Below is a small trained network, with its code and all its weights. Each question gives an input and a class and asks what happens when units are switched off, that is, made to give their printed mean instead of their output.

import numpy as np


def w(rows, s, z=0):
    codes = np.array(rows[::2]) - 128.0
    scale = np.full(codes.shape[1], s)
    scale[-1] = z or s
    return codes * scale


def f(y):
    return np.maximum(y, 0)


def log_softmax(a):
    a = a - a.max(-1, keepdims=True)
    return a - np.log(np.exp(a).sum(-1, keepdims=True))


def net(x, mask):
    res = np.array(x, float).reshape(1, 8) / 4 @ E
    y = f(res @ A[0][:, :-1].T + A[0][:, -1])
    res = res + np.where(mask, y, B[0][:, -1]) @ B[0][:, :-1]
    return log_softmax(res[-1] @ U[:, :-1].T + U[:, -1])


A, B = {}, {}
E = w([
[56,130,157,141,98],'x0',
[94,78,149,172,140],'x1',
[113,123,147,106,185],'x2',
[152,153,164,163,114],'x3',
[103,5,92,89,107],'x4',
[73,129,174,128,99],'x5',
[62,130,156,133,143],'x6',
[85,148,92,140,168],'x7',
],0.012)
A[0] = w([
[130,114,91,162,106,125],'neuron 1',
[167,118,133,93,72,148],'neuron 2',
[81,84,105,130,161,33],'neuron 3',
[138,119,253,129,153,253],'neuron 4',
[91,81,127,112,124,218],'neuron 5',
[85,152,56,158,162,143],'neuron 6',
[158,98,52,114,201,114],'neuron 7',
[108,66,155,204,112,113],'neuron 8',
[101,143,148,56,165,72],'neuron 9',
[87,96,61,90,96,54],'neuron 10',
[136,134,156,71,49,145],'neuron 11',
[153,88,173,101,141,187],'neuron 12',
[95,147,87,145,125,52],'neuron 13',
[155,136,109,184,97,107],'neuron 14',
[120,82,154,147,151,228],'neuron 15',
[164,198,133,103,117,228],'neuron 16',
[155,108,125,99,146,49],'neuron 17',
[163,100,84,95,186,106],'neuron 18',
],0.014,0.0035)
B[0] = w([
[151,105,150,193,192,162],'neuron 1',
[140,175,54,114,66,193],'neuron 2',
[138,150,233,133,155,193],'neuron 3',
[116,81,104,184,157,255],'neuron 4',
[99,97,142,187,148,220],'neuron 5',
[87,83,87,79,89,197],'neuron 6',
[2,45,13,79,143,253],'neuron 7',
[124,112,139,151,199,213],'neuron 8',
[159,103,168,163,203,176],'neuron 9',
[106,140,183,163,144,213],'neuron 10',
[146,72,75,93,78,193],'neuron 11',
[115,131,101,186,50,187],'neuron 12',
[128,165,86,71,108,149],'neuron 13',
[194,213,171,149,202,178],'neuron 14',
[107,83,139,155,174,199],'neuron 15',
[139,88,93,225,131,250],'neuron 16',
[65,137,108,68,102,166],'neuron 17',
[36,28,46,74,125,231],'neuron 18',
],0.0073,0.0095)
U = w([
[188,164,117,144,54,137],'0',
[53,75,56,115,94,149],'1',
[123,132,149,251,221,166],'2',
[121,171,221,98,94,2],'3',
],0.013,0.004)

Each question gives the input, the list of numbers given to net, and the class t.
The units are the neurons (one row each of A and B). Each row of codes is followed by its name. A weight is (code - 128) times the scale printed after its matrix; where a second scale follows, it is the last column's (A, B and U).
mask holds one flag per neuron, in row order. A switched-off neuron (its flag False) gives its mean, the last column of its row in B, instead of its output. The means were averaged over made-up inputs and are rounded, as every weight is.
A unit's drop is (log p(t) with every unit on - log p(t) with that unit switched off) / (log p(t) with every unit on - log p(t) with every unit switched off).
The circuit of an input: a set's keep is (log p(t) with only the set's units on - log p(t) with every unit switched off) / (log p(t) with every unit on - log p(t) with every unit switched off). Starting from the 12 units with the biggest drops (on a tie, the unit counted first), units are removed one at a time, each time the one whose removal leaves the highest keep (on an exact tie, the one counted first), for as long as the keep stays at least 0.8.
units of the circuit, in order: the units of the circuit, biggest drop first
k most important neurons: the k neurons with the biggest drops, biggest first
drop of u: that unit's drop, to one decimal
input [1,6,8,-5,7,0,4,3], class 2: units of the circuit, in order	[neuron 3]
input [-3,6,2,-2,-8,-4,-8,4], class 1: units of the circuit, in order	[neuron 7; neuron 6]
input [3,-7,3,4,-3,-1,-8,2], class 0: units of the circuit, in order	[neuron 4; neuron 8; neuron 7]
input [8,0,-8,-3,-5,-8,7,-5], class 2: 2 most important neurons	[neuron 7; neuron 2]
input [-1,-2,-6,-6,-7,7,-1,7], class 0: 2 most important neurons	[neuron 7; neuron 18]
input [0,8,7,-8,-4,-3,3,5], class 1: 2 most important neurons	[neuron 6; neuron 7]
input [-7,4,7,-5,-2,3,5,4], class 1: 2 most important neurons	[neuron 7; neuron 6]
input [-3,-5,-8,-1,-2,2,-6,3], class 0: drop of neuron 18	0.0
input [-8,6,-4,-5,-7,0,-7,0], class 1: 2 most important neurons	[neuron 7; neuron 18]
input [-5,-6,-7,5,2,3,8,-8], class 0: drop of neuron 7	0.2
input [7,4,-6,-6,-3,5,-6,-8], class 0: drop of neuron 18	0.3
